A =
[[-218  370    7  554 -121  309 -391  409 -228 -255 -173 -113  474  -71
  -647]
 [-147  287   45  627 -234  324 -423  277 -259 -414  -34   59  464 -119
  -423]
 [  24 -196   60  482  237   15    1    0  122 -614   39 -409   48  269
   -32]]
A[0, 0] = -218
A[2, 4] = 237
A[2] = [24, -196, 60, 482, 237, 15, 1, 0, 122, -614, 39, -409, 48, 269, -32]
A[1] = [-147, 287, 45, 627, -234, 324, -423, 277, -259, -414, -34, 59, 464, -119, -423]
A[0] = [-218, 370, 7, 554, -121, 309, -391, 409, -228, -255, -173, -113, 474, -71, -647]
A[1, 9] = -414
A[:, 8] = [-228, -259, 122]
A[2, 11] = -409
A[2, 7] = 0
A[2, 0] = 24
A[2, 14] = -32
A[2, 13] = 269
A[0, 11] = -113
A[:, 1] = [370, 287, -196]
A[0, 1] = 370
A[0, 7] = 409

m =
[[  1   8  21   1  74 -23  20 -46  -1 -15 -23   5  11  45  -1]
 [ -1   6  19   0  74 -20  31 -42  -1 -10 -23   6  12  51 -11]
 [  5   8  15   0  72 -18  17 -42  -1  -9 -22   5  14  41  -7]
 [ -1   1   1   0  -2   0   1  -5  -1  -1   1  -1  -1  -1   4]
 [  1   9  19   0  73 -20  21 -49  -1 -11 -21   4  11  45  -2]
 [ -1   1   1   0  -2   0   1  -7  -1  -1   1  -1  -1  -1   4]
 [ -1   1   1   0  -2   0   1  -6  -1  -1   1  -1  -1  -1   4]
 [ -1   1   1   0  -2   0   1  -7  -1  -1   1  -1  -1  -1   4]
 [ -1   1   1   0  -2   0   1  -6  -1  -1   1  -1  -1  -1   4]
 [ -1   1   1   0  -3   0   1  -5  -1  -1   1  -1  -1  -1   4]
 [  1   8  20   1  74 -22  20 -46  -1 -14 -22   5  11  44  -1]
 [ -1   1   1   0  -2   0   1  -5  -1  -1   1  -1  -1  -1   4]]
Rows and columns are counted from 0.
(0, 0): 1
(6, 9): -1
(2, 3): 0
(5, 13): -1
(3, 13): -1
(0, 11): 5
(7, 7): -7
(4, 4): 73
(6, 1): 1
(3, 7): -5
(11, 7): -5
(11, 3): 0
(2, 14): -7
(10, 3): 1
(11, 14): 4
(11, 0): -1
(9, 10): 1
(5, 0): -1
(4, 3): 0
(1, 11): 6
(4, 11): 4
(6, 3): 0
(10, 1): 8
(9, 2): 1
(1, 3): 0
(7, 14): 4
(8, 13): -1
(0, 9): -15
(5, 8): -1
(4, 1): 9
(5, 12): -1
(0, 2): 21
(0, 13): 45
(10, 2): 20
(2, 1): 8
(3, 6): 1

M = [23 30 41 55 71 83 60 55 41 51]
M[0] -> 23
M[1] -> 30
M[4] -> 71

arr =
[[  6  22 -19  10  28 -24 -10  17   7  30  16]
 [  0  -7   8  -2  -8   9   4  -3  -4  -9  -5]
 [ 19  19 -14   8  22 -22 -11  23  -6  25  14]
 [ 29   8  -1   4   7  -7  -6  26 -24  12   4]
 [-40  16 -20   6  21 -17  -1 -22  47  15  13]
 [ 22  -4   8  -1  -7   7  -1  14 -23  -4  -5]
 [ 11  22 -17   9  27 -23 -12  19   3  27  18]
 [  6  -8   9  -2 -11  10   4  -1  -9 -11  -7]]
arr[0][0] => 6
arr[5][4] => -7
arr[0] => [6, 22, -19, 10, 28, -24, -10, 17, 7, 30, 16]
arr[4][8] => 47
arr[:, 7] => [17, -3, 23, 26, -22, 14, 19, -1]
arr[1][1] => -7
arr[3][9] => 12
arr[:, 6] => [-10, 4, -11, -6, -1, -1, -12, 4]
arr[1][5] => 9
arr[:, 2] => [-19, 8, -14, -1, -20, 8, -17, 9]
arr[1][0] => 0
arr[0][8] => 7
arr[1][2] => 8
arr[4][6] => -1
arr[4][4] => 21
arr[5][3] => -1
arr[7] => [6, -8, 9, -2, -11, 10, 4, -1, -9, -11, -7]
arr[6][10] => 18
arr[4] => [-40, 16, -20, 6, 21, -17, -1, -22, 47, 15, 13]
arr[:, 9] => [30, -9, 25, 12, 15, -4, 27, -11]
arr[6][2] => -17
arr[2][7] => 23
arr[1][8] => -4
arr[:, 10] => [16, -5, 14, 4, 13, -5, 18, -7]
arr[3][0] => 29
arr[4][10] => 13
arr[6] => [11, 22, -17, 9, 27, -23, -12, 19, 3, 27, 18]
arr[1][7] => -3
arr[7][4] => -11
arr[5][5] => 7
arr[:, 4] => [28, -8, 22, 7, 21, -7, 27, -11]
arr[7][9] => -11
arr[0][6] => -10
arr[5] => [22, -4, 8, -1, -7, 7, -1, 14, -23, -4, -5]
